Here is a tiny trained network, its code and every weight. The questions are about switching its units off for an input and a class, where a switched-off unit gives its printed mean instead of its output.

import numpy as np


def w(rows, s, z=0):
    codes = np.array(rows[::2]) - 128.0
    scale = np.full(codes.shape[1], s)
    scale[-1] = z or s
    return codes * scale


def norm(h):
    return h / np.sqrt((h * h).mean(-1, keepdims=True) + 1e-5)


def f(y):
    return np.maximum(y, 0)


def log_softmax(a):
    a = a - a.max(-1, keepdims=True)
    return a - np.log(np.exp(a).sum(-1, keepdims=True))


def net(x, mask):
    res = np.array(x, float).reshape(1, 5) / 4 @ E
    u = 0
    for l in range(2):
        y = f(norm(res) @ A[l][:, :-1].T + A[l][:, -1])
        res = res + np.where(mask[u : u + 12], y, B[l][:, -1]) @ B[l][:, :-1]
        u += 12
    return log_softmax(norm(res)[-1] @ U[:, :-1].T + U[:, -1])


A, B = {}, {}
E = w([
[128,133,128],'x0',
[65,156,192],'x1',
[70,255,71],'x2',
[124,125,128],'x3',
[212,210,163],'x4',
],0.005)
A[0] = w([
[73,211,28,99],'L0N1',
[98,105,216,144],'L0N2',
[193,59,62,90],'L0N3',
[195,116,215,6],'L0N4',
[160,24,161,117],'L0N5',
[17,176,197,111],'L0N6',
[124,121,12,2],'L0N7',
[86,25,127,105],'L0N8',
[7,30,41,15],'L0N9',
[191,144,183,140],'L0N10',
[119,84,202,92],'L0N11',
[85,97,254,129],'L0N12',
],0.0071,0.0014)
B[0] = w([
[42,5,205,245],'L0N1',
[122,101,77,189],'L0N2',
[153,121,28,212],'L0N3',
[126,95,176,188],'L0N4',
[101,30,153,235],'L0N5',
[203,93,46,233],'L0N6',
[144,109,46,180],'L0N7',
[125,166,206,222],'L0N8',
[213,237,202,254],'L0N9',
[129,147,185,190],'L0N10',
[125,78,113,184],'L0N11',
[175,130,24,211],'L0N12',
],0.012,0.004)
A[1] = w([
[145,121,1,24],'L1N1',
[132,84,30,9],'L1N2',
[90,133,90,34],'L1N3',
[199,56,173,206],'L1N4',
[126,166,110,146],'L1N5',
[81,155,111,149],'L1N6',
[38,170,77,121],'L1N7',
[210,208,166,152],'L1N8',
[148,109,44,160],'L1N9',
[142,117,102,133],'L1N10',
[167,145,153,112],'L1N11',
[135,131,64,144],'L1N12',
],0.0096,0.0013)
B[1] = w([
[63,223,49,176],'L1N1',
[90,189,91,183],'L1N2',
[165,98,110,136],'L1N3',
[62,181,118,254],'L1N4',
[127,106,137,134],'L1N5',
[150,62,129,136],'L1N6',
[165,7,112,144],'L1N7',
[70,152,214,191],'L1N8',
[91,206,115,180],'L1N9',
[110,130,114,152],'L1N10',
[118,166,154,158],'L1N11',
[101,135,66,154],'L1N12',
],0.012,0.0075)
U = w([
[69,138,110,203],'0',
[109,31,95,179],'1',
[121,176,200,145],'2',
[56,149,101,126],'3',
[129,159,10,154],'4',
[171,144,92,29],'5',
[216,139,98,2],'6',
],0.012,0.0064)

Each question gives the input, the list of numbers given to net, and the class t.
The units are the neurons (one row each of A and B). Each row of codes is followed by its name. A weight is (code - 128) times the scale printed after its matrix; where a second scale follows, it is the last column's (A, B and U).
mask holds one flag per neuron, layer by layer. A switched-off neuron (its flag False) gives its mean, the last column of its row in B, instead of its output. The means were averaged over made-up inputs and are rounded, as every weight is.
A unit's drop is (log p(t) with every unit on - log p(t) with that unit switched off) / (log p(t) with every unit on - log p(t) with every unit switched off).
The circuit of an input: a set's keep is (log p(t) with only the set's units on - log p(t) with every unit switched off) / (log p(t) with every unit on - log p(t) with every unit switched off). Starting from the 12 units with the biggest drops (on a tie, the unit counted first), units are removed one at a time, each time the one whose removal leaves the highest keep (on an exact tie, the one counted first), for as long as the keep stays at least 0.8.
units of the circuit, in order: the units of the circuit, biggest drop first
unit that matters most: the unit with the biggest drop
top k neurons: the k neurons with the biggest drops, biggest first
k most important neurons of layer l: the k neurons of layer l with the biggest drops, biggest first
drop of u: that unit's drop, to one decimal
input [3,-5,6,-2,8], class 2: unit that matters most => L0N5
input [4,7,8,2,7], class 1: 2 most important neurons of layer 0 => (L0N9, L0N1)
input [3,-8,8,-2,-7], class 1: top 3 neurons => (L0N1, L0N6, L0N12)
input [6,8,6,-3,-6], class 4: units of the circuit, in order => (L0N6, L1N8)
input [-1,-5,-6,-4,-7], class 2: 3 most important neurons of layer 0 => (L0N8, L0N9, L0N6)
input [-8,-8,-8,-2,8], class 1: top 3 neurons => (L0N5, L0N4, L1N1)
input [8,-7,7,3,8], class 2: 3 most important neurons of layer 0 => (L0N3, L0N2, L0N12)
input [6,7,4,-1,-6], class 4: 3 most important neurons of layer 0 => (L0N6, L0N10, L0N8)
input [5,7,8,-5,7], class 1: top 3 neurons => (L0N9, L0N1, L1N7)
input [-2,6,3,4,-6], class 2: top 3 neurons => (L0N9, L0N3, L0N7)
input [4,0,-7,-4,2], class 1: 2 most important neurons of layer 0 => (L0N5, L0N4)
input [8,6,1,-1,-8], class 2: top 3 neurons => (L0N9, L0N8, L0N3)
input [2,-5,-6,-2,3], class 1: 3 most important neurons of layer 0 => (L0N5, L0N9, L0N12)
input [-5,6,4,-3,2], class 4: top 2 neurons => (L0N6, L0N9)
input [1,3,6,0,1], class 1: 3 most important neurons of layer 0 => (L0N1, L0N9, L0N12)
input [-3,8,-3,5,5], class 4: unit that matters most => L0N12
input [5,5,7,1,-3], class 1: top 2 neurons => (L0N1, L0N12)
input [2,-7,6,7,8], class 2: 4 most important neurons of layer 0 => (L0N3, L0N6, L0N12, L0N5)
input [2,-4,6,1,-6], class 1: 2 most important neurons of layer 0 => (L0N1, L0N7)
input [5,-2,3,5,6], class 2: top neuron => (L0N5)
input [-5,4,6,-3,-4], class 1: 4 most important neurons of layer 0 => (L0N1, L0N12, L0N3, L0N8)
input [2,-5,-1,-5,-7], class 2: drop of L0N8 => 0.2
input [3,-7,5,6,-7], class 2: drop of L0N2 => 0.6
